Rows, each with its class
[ 16.7  -6.5  26.1  -3.3  11.1  11.1 -22.8   6.5  -0.3   1.1  11.2   0.1
 -36.3   4.4 -15.9  -7.7  -0.8   3.5  13.6  12.6   6.0  -7.8  31.9 -28.0
  10.1  -3.9  -6.1  -0.7  -7.3   4.0   1.0  11.0  16.0  72.0  14.5  -5.5
  -3.0   4.9 -19.5   8.3  -2.8 -31.1   1.4  -5.8  -3.4  22.3   5.6  -3.3
  -3.3   0.9  -1.8   7.3 -20.0 -12.7  13.9   9.2   6.5  -5.6   5.5  -0.6
  -2.0 -10.2  19.0  -3.1   8.1   6.2   2.1  -5.3]	(33)
[  8.2  -5.6   5.0  -3.4   9.8   0.5  -3.3   0.1   3.1   2.1  30.0   0.6
 -14.8   0.4   0.1  -0.9  11.6  -1.2   6.0   0.3   7.3   5.4   8.6 -13.8
   1.2  -2.6 -11.1  -3.3  -0.6   6.2  -3.1  -2.5   0.6  31.5   4.9   3.2
  -9.9  -0.4   3.0  -0.8  -3.3 -20.1   4.0  -7.0   0.4   2.7  -5.2  -1.0
   4.2   2.5  -1.0   2.6   0.5  -6.4   5.0   0.5  10.5  -1.3   1.2  -7.0
   1.6  -5.0   3.9   0.7   3.7  -4.0  -9.8  -0.8]	(33)
[ 25.7   2.7  21.1  -0.4   8.2  -3.5 -18.7  11.6   7.0  -0.7   1.1   2.1
 -33.7   8.2  -6.6  -5.4  -1.9  -3.5   4.4   9.7  -8.3   1.7  27.7 -35.1
  22.7  -8.6  -1.6 -19.0  -0.3   3.0   0.3   2.0   8.8  72.0  14.5  -4.1
  -0.7   0.7  -7.3   1.5  -9.9 -48.5   5.0 -15.8  -5.9   0.7   6.3 -12.0
  -7.2  -2.0 -14.2  10.9 -24.2 -11.4  18.8   5.6  12.7  -6.3   6.6  -0.4
   3.5 -14.7  15.2  -9.8   5.8   5.4   0.8   4.9]	(26)
[-14.0   0.3 -11.8  -9.2  -6.6   4.7   7.5  -1.5   1.7   4.6  -6.5   1.0
   3.5  -4.6  -1.3  -1.6  -7.9   5.3 -10.3  -2.8  -2.4   7.5   0.3   8.5
   1.3   6.1 -10.6   0.4   1.2  -1.9  -3.0   4.7  -8.1 -30.7  -1.3   3.5
  -1.9   1.8   3.3  -4.4   4.3   3.8   5.5  -1.8   0.4  -0.4  -1.0   0.1
  -6.3   8.7   0.9  -4.9   9.6   6.2  -4.0   0.5 -10.5   0.3  -7.3   2.0
  -3.2   8.1   0.6   3.0  -1.4   0.7   2.1  -3.8]	(33)
[ -2.2  -2.9  -2.4  -3.3  -8.4   2.8  -9.6  -2.7   5.6  -1.7  -4.8  -4.3
 -12.2   2.9  -3.3  -1.4  -2.4   5.6  -9.0   6.8   9.2   5.4  15.6 -33.7
  45.8  11.4   4.0  -4.5  -3.6   7.3   2.3   0.4  10.4  20.5  12.5  -3.0
 -38.3  -5.3 -24.3   0.2   1.2 -14.9  10.6  -0.6 -13.5   2.3  -1.0   3.6
  -5.6  -6.6  -1.1   9.8  -0.6  -1.3   8.9  13.0   9.2  -8.5  -5.2   9.4
 -10.2  -6.2   6.4  -8.2   4.3  -8.8   8.8   7.8]	(28)
[-14.1   7.0   4.6 -10.0  11.2   9.4  -7.6   3.7  -8.2   1.8   3.3   0.9
 -22.0  -0.3   1.4  -2.4   2.3  15.8 -16.0   5.4  -9.2   0.8  11.2 -56.5
  30.4   6.6  -9.1 -24.8   5.7  -3.0  -2.5   8.7  14.8  25.3  18.0  -4.3
  -1.4   7.4  -0.4   3.7  -2.6 -27.4  31.4  -4.7   5.2  -3.4   1.8  -7.9
  -0.8  -5.9   0.0  -0.3 -11.4  -1.2   0.3  13.6  15.9  -7.8 -13.9   5.5
  -9.5  -6.8  24.4 -14.2   7.7   5.6  -2.3   5.8]	(33)
[-24.9   1.8  -8.6  -2.0   0.0  10.0  13.5  -3.7 -10.1  -9.3  -6.7  -2.1
  14.0   4.3  -2.7   0.4   0.9   9.7 -21.1  -5.2   5.1   7.3  -8.6  -2.3
   9.9   8.1  -1.0  -1.2  11.3  -5.6  -4.8   3.7   2.2 -50.3  -6.7   4.0
  14.3   3.0   1.2   5.0  -9.8  21.2  17.2   4.2   5.6  -6.7  -3.4  -1.3
   4.7  -3.5   0.2  -1.9   3.3   9.9 -11.7   9.7 -12.0  -4.5 -15.4   3.4
 -14.6   2.6   2.3   4.9  -7.1  -2.0   2.1   1.2]	(29)
[ -8.0  -1.0 -14.1   6.5  -1.9   1.4  20.1  -2.5   6.5  11.0  -3.1   6.0
  22.9  -4.3   4.2   7.6  -0.3  -4.6 -11.6   2.1   1.2   8.0 -31.3  16.5
   0.4  13.3   2.4   5.9  -3.3  -0.9   7.8   3.2 -21.3 -55.0 -10.8   6.7
  -5.8 -12.2   8.9   1.0   5.4  12.4  -8.7   9.2  -1.6  -5.7  21.0   3.2
   1.8   5.1   0.0  -8.1  11.0  12.2 -15.0  -2.0  -5.4  -3.3 -10.6  -6.4
 -10.0   8.4 -14.4   7.8 -12.1  -0.8   3.2   0.8]	(29)
[-21.3   1.2   4.3  -9.7   2.9  10.5  13.2   2.1  -2.6   0.9 -10.7   2.0
   2.6   4.8  -7.5  -5.9  20.3  11.9 -21.6   2.6  -3.6  10.8  -6.8 -31.8
  17.9  10.0  -0.4  -8.6  -0.7  -7.0   8.0   5.1  -4.7 -23.5  -8.8   2.2
  -0.9  -1.9  -2.1   1.2  -0.1 -15.5  25.5   3.7   5.8  -8.5  -0.2  -1.4
   5.4  -0.7  -0.8  -9.3   1.1  10.6  -8.0  -1.9  -2.2  -5.4 -15.3  -5.5
 -10.1   1.9  12.7   1.5   3.4  -1.8  -3.2   3.9]	(29)
[-40.7   1.9  -0.6  -9.2  -0.5  16.3  15.8   1.6  -1.8   2.9  -3.8  -3.4
  -5.4   2.1  -3.8  -9.5   5.8   8.7 -20.4  -1.4  -2.4   4.3   2.1 -25.4
  11.8  -5.9   5.9  -3.1  -1.6  -0.5   0.0   6.5   6.3 -34.6  -3.5   7.5
   1.8   3.4  -3.7  -0.2   5.8   6.3  15.2   7.6  -3.8  -6.6 -13.4   6.2
  -3.9   0.9  -6.8  -6.5  -7.6   5.1  -2.2  10.4  -6.4  -6.1 -19.5   7.8
  -3.3   0.9  10.9   0.8  -1.8   4.7  -2.9   8.7]	(33)
